grid =
127  120  123  122  123  121  131  126  123
137  127  118  132  125  118  136  127  131
115  130  126  123  133  137  110  124  123
137  134  126  133  133  140  152  126  129
The smallest entry in the first column -> 115
The top-left entry: 127
The entry in the top-right corner -> 123
The smallest entry in the first row is 120
The entry just right of 115 is 130
Which number is the largest entry in the last row?
Answer: 152
Which number is the last entry, reading row by row?
Answer: 129
The largest entry in the first row is 131
The entry just right of the smallest entry is 124
Which number is the minimum?
Answer: 110
Which number is the entry just left of 125?
Answer: 132

m =
[[114, 123, 124, 123],
 [128, 136, 134, 129],
 [118, 143, 121, 153],
 [114, 127, 125, 118],
 [124, 129, 137, 138],
 [145, 157, 135, 118],
 [112, 120, 127, 113],
 [115, 122, 136, 138],
 [115, 125, 113, 143],
 [135, 156, 133, 121],
 [111, 104, 136, 132],
 [148, 135, 138, 126],
 [131, 142, 139, 141]]
Rows and columns are numbered from 1.
The entry directly below the smallest entry: 135
Which number is the entry in row 1 and column 3?
A: 124
The entry at row 1, column 1 -> 114
Which number is the entry at row 3, column 1?
A: 118
Which number is the entry in the bottom-left corner?
A: 131
The entry at row 2, column 1 is 128
The entry just left of 139 -> 142
The entry at row 1, column 2 -> 123
The top-right entry -> 123
Which number is the entry just left of the smallest entry?
A: 111
The entry just right of the smallest entry -> 136
Which number is the entry directly above 132?
A: 121
Which number is the entry directly below 112?
A: 115
Which number is the entry in row 3 and column 3?
A: 121
Which number is the entry directly above 157?
A: 129
The entry at row 2, column 3 -> 134
The entry at row 3, column 2 -> 143
The entry at row 2, column 2 -> 136

Questions about the row below.
1) Report the fourth-last entry.
2) Report the third entry from the right.
3) Report the entry just right of 143.
[128 125 145 132 150 140 146 121 143 142]
1) 146
2) 121
3) 142

data = [131 127 127 133 111 129 128 127 128 132 129 128 104 129 126]
What is the last entry?
Answer: 126
The third entry from the left -> 127
What is the 4th-last entry?
Answer: 128
What is the fifth-last entry?
Answer: 129
The entry just right of 131 is 127
